Below is a small trained network, with its code and all its weights. Each question gives an input and a class and asks what happens when units are switched off, that is, made to give their printed mean instead of their output.

import numpy as np


def w(rows, s, z=0):
    codes = np.array(rows[::2]) - 128.0
    scale = np.full(codes.shape[1], s)
    scale[-1] = z or s
    return codes * scale


def f(y):
    return np.maximum(y, 0)


def log_softmax(a):
    a = a - a.max(-1, keepdims=True)
    return a - np.log(np.exp(a).sum(-1, keepdims=True))


def net(x, mask):
    res = np.array(x, float).reshape(1, 7) / 4 @ E
    y = f(res @ A[0][:, :-1].T + A[0][:, -1])
    res = res + np.where(mask, y, B[0][:, -1]) @ B[0][:, :-1]
    return log_softmax(res[-1] @ U[:, :-1].T + U[:, -1])


A, B = {}, {}
E = w([
[219,191,49,72],'x0',
[253,93,63,148],'x1',
[76,161,129,122],'x2',
[129,120,165,197],'x3',
[103,61,145,114],'x4',
[2,128,25,201],'x5',
[116,189,189,178],'x6',
],0.0075)
A[0] = w([
[147,80,64,23,105],'neuron 1',
[131,186,164,186,44],'neuron 2',
[130,43,176,96,91],'neuron 3',
[38,120,209,158,91],'neuron 4',
[79,101,148,83,52],'neuron 5',
[78,135,107,167,108],'neuron 6',
[194,246,195,137,58],'neuron 7',
[132,199,116,138,58],'neuron 8',
[75,166,175,136,161],'neuron 9',
[68,117,154,132,49],'neuron 10',
[132,181,92,172,221],'neuron 11',
[73,121,142,100,87],'neuron 12',
[136,73,174,109,161],'neuron 13',
[147,220,136,84,169],'neuron 14',
[128,48,111,188,192],'neuron 15',
[93,171,105,93,51],'neuron 16',
[160,85,90,151,99],'neuron 17',
[78,152,189,79,93],'neuron 18',
[172,136,77,93,76],'neuron 19',
[69,71,162,109,21],'neuron 20',
[58,174,80,78,24],'neuron 21',
[39,140,74,89,123],'neuron 22',
[134,126,8,113,53],'neuron 23',
[168,119,183,155,254],'neuron 24',
[37,154,93,150,132],'neuron 25',
[141,90,65,179,160],'neuron 26',
[141,126,27,161,112],'neuron 27',
[74,104,187,161,62],'neuron 28',
[100,108,149,188,96],'neuron 29',
[73,50,108,132,51],'neuron 30',
[126,46,162,197,118],'neuron 31',
[59,150,186,115,145],'neuron 32',
[151,87,95,60,136],'neuron 33',
[197,53,99,143,106],'neuron 34',
[123,223,193,87,106],'neuron 35',
[81,168,68,86,221],'neuron 36',
[60,151,88,159,93],'neuron 37',
[93,140,91,195,106],'neuron 38',
],0.013,0.0065)
B[0] = w([
[144,26,93,88,217],'neuron 1',
[178,48,75,11,164],'neuron 2',
[55,169,89,112,184],'neuron 3',
[59,66,98,148,254],'neuron 4',
[100,77,119,167,159],'neuron 5',
[156,165,139,175,192],'neuron 6',
[199,100,102,100,217],'neuron 7',
[159,72,122,131,155],'neuron 8',
[72,53,145,187,219],'neuron 9',
[132,134,114,158,176],'neuron 10',
[78,174,196,110,219],'neuron 11',
[118,136,128,166,170],'neuron 12',
[95,161,84,86,194],'neuron 13',
[176,57,171,117,220],'neuron 14',
[123,198,96,74,217],'neuron 15',
[95,97,182,98,153],'neuron 16',
[137,134,111,158,169],'neuron 17',
[147,102,96,117,197],'neuron 18',
[162,51,72,159,187],'neuron 19',
[55,111,107,151,174],'neuron 20',
[88,154,198,78,175],'neuron 21',
[143,136,193,135,216],'neuron 22',
[229,180,229,144,201],'neuron 23',
[140,189,104,67,240],'neuron 24',
[94,174,156,189,235],'neuron 25',
[143,185,113,132,202],'neuron 26',
[174,178,149,120,206],'neuron 27',
[32,126,93,143,204],'neuron 28',
[81,161,123,127,187],'neuron 29',
[168,76,109,88,180],'neuron 30',
[85,254,111,101,206],'neuron 31',
[86,53,134,200,228],'neuron 32',
[118,120,96,81,196],'neuron 33',
[104,182,97,139,201],'neuron 34',
[188,85,106,144,209],'neuron 35',
[160,146,200,169,231],'neuron 36',
[115,208,180,143,206],'neuron 37',
[125,210,159,147,198],'neuron 38',
],0.0086,0.0094)
U = w([
[56,165,110,75,123],'0',
[147,131,37,167,36],'1',
[221,133,166,143,138],'2',
[80,137,242,254,125],'3',
[121,251,180,131,197],'4',
[120,125,255,106,11],'5',
[143,41,92,115,147],'6',
[57,115,93,232,148],'7',
],0.0084,0.012)

Each question gives the input, the list of numbers given to net, and the class t.
The units are the neurons (one row each of A and B). Each row of codes is followed by its name. A weight is (code - 128) times the scale printed after its matrix; where a second scale follows, it is the last column's (A, B and U).
mask holds one flag per neuron, in row order. A switched-off neuron (its flag False) gives its mean, the last column of its row in B, instead of its output. The means were averaged over made-up inputs and are rounded, as every weight is.
A unit's drop is (log p(t) with every unit on - log p(t) with that unit switched off) / (log p(t) with every unit on - log p(t) with every unit switched off).
The circuit of an input: a set's keep is (log p(t) with only the set's units on - log p(t) with every unit switched off) / (log p(t) with every unit on - log p(t) with every unit switched off). Starting from the 12 units with the biggest drops (on a tie, the unit counted first), units are removed one at a time, each time the one whose removal leaves the highest keep (on an exact tie, the one counted first), for as long as the keep stays at least 0.8.
circuit, biggest first: the units of the circuit, biggest drop first
top k neurons: the k neurons with the biggest drops, biggest first
drop when u is switched off: that unit's drop, to one decimal
input [3,6,0,-5,-4,-6,-8], class 6: circuit, biggest first	(neuron 1)
input [-5,6,5,-5,-7,-3,-3], class 2: circuit, biggest first	(neuron 28; neuron 31)
input [-6,0,0,8,6,5,3], class 7: circuit, biggest first	(neuron 4; neuron 28)
input [-1,-5,1,4,-3,1,8], class 7: circuit, biggest first	(neuron 4; neuron 23)
input [-3,6,-7,-6,-3,-8,-7], class 6: top 2 neurons	(neuron 1; neuron 19)
input [-7,6,-5,-2,6,3,8], class 0: top 2 neurons	(neuron 23; neuron 36)
input [0,1,-1,-5,2,-1,8], class 2: top 2 neurons	(neuron 4; neuron 28)
input [-5,-8,3,5,4,2,-4], class 7: top 2 neurons	(neuron 4; neuron 28)
input [3,-8,-2,-7,-8,-2,-5], class 5: top 2 neurons	(neuron 21; neuron 36)
input [-4,1,7,-4,-1,-7,-8], class 6: top 2 neurons	(neuron 1; neuron 31)
input [4,8,-6,0,5,5,-5], class 2: top 2 neurons	(neuron 23; neuron 1)
input [6,1,3,6,0,2,4], class 2: drop when neuron 29 is switched off	0.1
input [8,-3,-1,-7,7,-7,-8], class 6: drop when neuron 1 is switched off	0.1
input [-7,-5,4,-7,3,3,-7], class 3: circuit, biggest first	(neuron 22)
input [2,2,-1,0,7,-7,-2], class 6: drop when neuron 32 is switched off	-0.1
